Below is a small trained network, with its code and all its weights. Each question gives an input and a class and asks what happens when units are switched off, that is, made to give their printed mean instead of their output.

import numpy as np


def w(rows, s, z=0):
    codes = np.array(rows[::2]) - 128.0
    scale = np.full(codes.shape[1], s)
    scale[-1] = z or s
    return codes * scale


def f(y):
    return y / 2 * (1 + np.tanh(0.7978845608 * (y + 0.044715 * y**3)))


def log_softmax(a):
    a = a - a.max(-1, keepdims=True)
    return a - np.log(np.exp(a).sum(-1, keepdims=True))


def net(x, mask):
    res = np.array(x, float).reshape(1, 5) / 4 @ E
    y = f(res @ A[0][:, :-1].T + A[0][:, -1])
    res = res + np.where(mask, y, B[0][:, -1]) @ B[0][:, :-1]
    return log_softmax(res[-1] @ U[:, :-1].T + U[:, -1])


A, B = {}, {}
E = w([
[132,123,123,133,132,129,124,135,135],'x0',
[155,94,173,180,206,143,115,97,78],'x1',
[117,147,147,139,130,120,133,133,131],'x2',
[6,73,159,123,115,158,131,155,123],'x3',
[137,88,174,111,88,73,59,100,160],'x4',
],0.02)
A[0] = w([
[158,122,103,127,160,176,166,89,119,116],'n0',
[160,158,86,141,119,178,161,136,100,177],'n1',
[127,163,80,88,106,141,212,190,163,226],'n2',
[137,125,126,89,28,72,100,127,171,157],'n3',
[180,23,253,154,153,78,55,86,113,3],'n4',
[159,66,187,149,158,75,95,92,87,127],'n5',
[89,185,45,125,78,163,184,154,155,185],'n6',
[94,84,139,71,114,99,100,163,198,84],'n7',
[2,46,156,114,120,165,111,195,98,183],'n8',
[135,124,126,176,231,234,172,146,19,119],'n9',
[119,187,73,106,113,169,161,183,120,214],'n10',
[113,160,63,105,114,147,170,170,116,174],'n11',
[63,59,175,127,126,195,184,150,60,106],'n12',
[205,196,117,179,153,159,142,102,59,230],'n13',
[62,113,175,160,193,157,164,192,116,105],'n14',
[214,196,110,112,99,42,113,107,173,248],'n15',
[112,111,134,49,70,34,115,148,219,96],'n16',
],0.0095,0.0057)
B[0] = w([
[111,135,145,162,147,134,126,97,93,162],'n0',
[124,160,102,137,141,130,157,122,109,178],'n1',
[136,138,121,43,179,72,184,160,166,204],'n2',
[160,131,172,140,69,137,58,108,121,206],'n3',
[104,79,84,18,171,92,225,155,164,213],'n4',
[112,110,73,114,189,111,165,182,105,190],'n5',
[119,106,144,70,134,113,168,147,177,204],'n6',
[80,163,159,152,87,135,93,86,167,180],'n7',
[57,88,219,129,82,165,133,113,210,255],'n8',
[166,124,163,180,119,185,52,148,70,230],'n9',
[123,123,96,106,160,92,164,160,136,194],'n10',
[134,138,137,83,163,132,169,161,163,181],'n11',
[155,84,166,123,77,193,109,200,94,212],'n12',
[134,211,99,161,197,121,119,68,101,226],'n13',
[156,110,112,126,79,157,129,154,99,195],'n14',
[253,96,126,98,97,134,70,173,83,249],'n15',
[138,129,138,182,78,160,69,76,131,210],'n16',
],0.011,0.02)
U = w([
[165,140,44,90,174,7,181,130,139,252],'0',
[190,104,158,163,78,186,61,163,101,158],'1',
[28,87,129,89,142,136,209,164,179,51],'2',
[60,142,157,179,80,134,83,23,181,55],'3',
[126,174,86,243,187,144,108,68,91,123],'4',
],0.011,0.0033)

Each question gives the input, the list of numbers given to net, and the class t.
The units are the neurons (one row each of A and B). Each row of codes is followed by its name. A weight is (code - 128) times the scale printed after its matrix; where a second scale follows, it is the last column's (A, B and U).
mask holds one flag per neuron, in row order. A switched-off neuron (its flag False) gives its mean, the last column of its row in B, instead of its output. The means were averaged over made-up inputs and are rounded, as every weight is.
A unit's drop is (log p(t) with every unit on - log p(t) with that unit switched off) / (log p(t) with every unit on - log p(t) with every unit switched off).
The circuit of an input: a set's keep is (log p(t) with only the set's units on - log p(t) with every unit switched off) / (log p(t) with every unit on - log p(t) with every unit switched off). Starting from the 12 units with the biggest drops (on a tie, the unit counted first), units are removed one at a time, each time the one whose removal leaves the highest keep (on an exact tie, the one counted first), for as long as the keep stays at least 0.8.
circuit, biggest first: the units of the circuit, biggest drop first
k most important neurons: the k neurons with the biggest drops, biggest first
drop of u: that unit's drop, to one decimal
input [-2,-2,0,3,1], class 3: circuit, biggest first	[n4 n15]
input [5,8,-5,-5,0], class 4: circuit, biggest first	[n13]
input [4,1,6,6,-4], class 1: 2 most important neurons	[n9 n12]
input [-6,7,-5,0,-2], class 4: 2 most important neurons	[n15 n13]
input [6,2,-4,-5,0], class 4: 2 most important neurons	[n2 n13]
input [0,-1,-4,8,1], class 3: 3 most important neurons	[n8 n4 n15]
input [-2,5,8,0,-5], class 4: 2 most important neurons	[n13 n15]
input [5,-4,3,-6,0], class 0: 2 most important neurons	[n9 n12]
input [6,2,-2,-5,-8], class 4: drop of n9	0.5
input [7,5,2,1,7], class 2: drop of n15	0.1
input [5,5,6,-6,-4], class 4: drop of n5	0.0
